Here is a tiny trained network, its code and every weight. The questions are about switching its units off for an input and a class, where a switched-off unit gives its printed mean instead of its output.

import numpy as np


def w(rows, s, z=0):
    codes = np.array(rows[::2]) - 128.0
    scale = np.full(codes.shape[1], s)
    scale[-1] = z or s
    return codes * scale


def f(y):
    return np.maximum(y, 0)


def log_softmax(a):
    a = a - a.max(-1, keepdims=True)
    return a - np.log(np.exp(a).sum(-1, keepdims=True))


def net(x, mask):
    res = np.array(x, float).reshape(1, 4) / 4 @ E
    y = f(res @ A[0][:, :-1].T + A[0][:, -1])
    res = res + np.where(mask, y, B[0][:, -1]) @ B[0][:, :-1]
    return log_softmax(res[-1] @ U[:, :-1].T + U[:, -1])


A, B = {}, {}
E = w([
[27,198,113,156],'x0',
[98,78,16,180],'x1',
[128,126,127,126],'x2',
[170,171,80,1],'x3',
],0.0087)
A[0] = w([
[127,82,39,148,66],'n1',
[118,127,252,72,63],'n2',
[159,63,131,66,105],'n3',
[147,57,192,90,89],'n4',
[77,22,63,163,87],'n5',
[99,144,119,244,131],'n6',
[85,77,164,169,253],'n7',
[196,96,133,147,241],'n8',
[166,36,93,108,93],'n9',
[94,78,195,143,67],'n10',
[69,189,120,164,86],'n11',
[165,67,162,149,161],'n12',
[120,201,68,32,64],'n13',
[73,239,106,138,105],'n14',
[181,129,109,122,149],'n15',
[130,107,44,142,64],'n16',
[65,191,136,132,77],'n17',
[112,101,186,189,133],'n18',
[135,174,77,40,158],'n19',
[71,150,127,111,231],'n20',
[122,97,29,130,89],'n21',
[105,121,155,187,51],'n22',
],0.012,0.0054)
B[0] = w([
[159,157,208,140,208],'n1',
[216,169,205,171,223],'n2',
[115,82,122,174,192],'n3',
[185,104,117,182,186],'n4',
[172,126,179,105,246],'n5',
[143,97,113,115,245],'n6',
[127,88,100,63,251],'n7',
[154,146,56,194,232],'n8',
[148,144,118,188,197],'n9',
[81,14,136,71,170],'n10',
[195,115,106,204,196],'n11',
[143,104,71,179,204],'n12',
[69,25,140,88,242],'n13',
[230,69,107,221,221],'n14',
[116,88,83,149,176],'n15',
[192,141,198,121,191],'n16',
[234,102,136,192,187],'n17',
[79,44,117,55,210],'n18',
[87,2,128,122,254],'n19',
[182,116,47,151,221],'n20',
[180,154,236,85,214],'n21',
[93,44,150,56,171],'n22',
],0.008,0.0078)
U = w([
[142,148,252,123,95],'0',
[117,134,107,123,247],'1',
[100,99,112,92,75],'2',
[141,139,72,173,43],'3',
[113,173,61,96,200],'4',
[40,212,173,101,93],'5',
[80,238,127,70,86],'6',
],0.016,0.012)

Each question gives the input, the list of numbers given to net, and the class t.
The units are the neurons (one row each of A and B). Each row of codes is followed by its name. A weight is (code - 128) times the scale printed after its matrix; where a second scale follows, it is the last column's (A, B and U).
mask holds one flag per neuron, in row order. A switched-off neuron (its flag False) gives its mean, the last column of its row in B, instead of its output. The means were averaged over made-up inputs and are rounded, as every weight is.
A unit's drop is (log p(t) with every unit on - log p(t) with that unit switched off) / (log p(t) with every unit on - log p(t) with every unit switched off).
The circuit of an input: a set's keep is (log p(t) with only the set's units on - log p(t) with every unit switched off) / (log p(t) with every unit on - log p(t) with every unit switched off). Starting from the 12 units with the biggest drops (on a tie, the unit counted first), units are removed one at a time, each time the one whose removal leaves the highest keep (on an exact tie, the one counted first), for as long as the keep stays at least 0.8.
circuit, biggest first: the units of the circuit, biggest drop first
most important unit: the unit with the biggest drop
k most important neurons: the k neurons with the biggest drops, biggest first
drop of u: that unit's drop, to one decimal
input [-3,1,0,0], class 4: most important unit -> n14
input [5,-3,-2,-7], class 2: circuit, biggest first -> n18, n7
input [-1,8,2,-8], class 0: 2 most important neurons -> n5, n1
input [8,8,-7,1], class 0: circuit, biggest first -> n21, n1
input [-4,0,2,-7], class 2: circuit, biggest first -> n18, n7
input [4,5,2,-7], class 2: circuit, biggest first -> n18, n22
input [6,6,0,8], class 2: 3 most important neurons -> n13, n19, n2
input [5,1,0,6], class 2: 4 most important neurons -> n13, n19, n8, n2
input [4,7,-4,7], class 0: circuit, biggest first -> n21, n16
input [-8,1,-3,-5], class 3: 2 most important neurons -> n8, n12
input [7,-5,-5,-4], class 3: circuit, biggest first -> n14, n20
input [-5,7,7,-7], class 0: 4 most important neurons -> n5, n1, n21, n16
input [8,-3,-3,7], class 3: 3 most important neurons -> n14, n17, n20
input [4,2,-2,7], class 2: circuit, biggest first -> n13
input [4,-2,-7,8], class 2: 2 most important neurons -> n13, n19
input [-8,8,-5,-2], class 0: 3 most important neurons -> n21, n1, n5
input [-3,-6,-8,-8], class 1: drop of n12 -> 0.2
input [-2,5,-4,-2], class 0: drop of n22 -> 0.0
input [-8,-5,2,4], class 3: drop of n4 -> 0.1
input [1,0,1,5], class 2: drop of n8 -> 0.1
input [3,0,1,2], class 4: most important unit -> n2
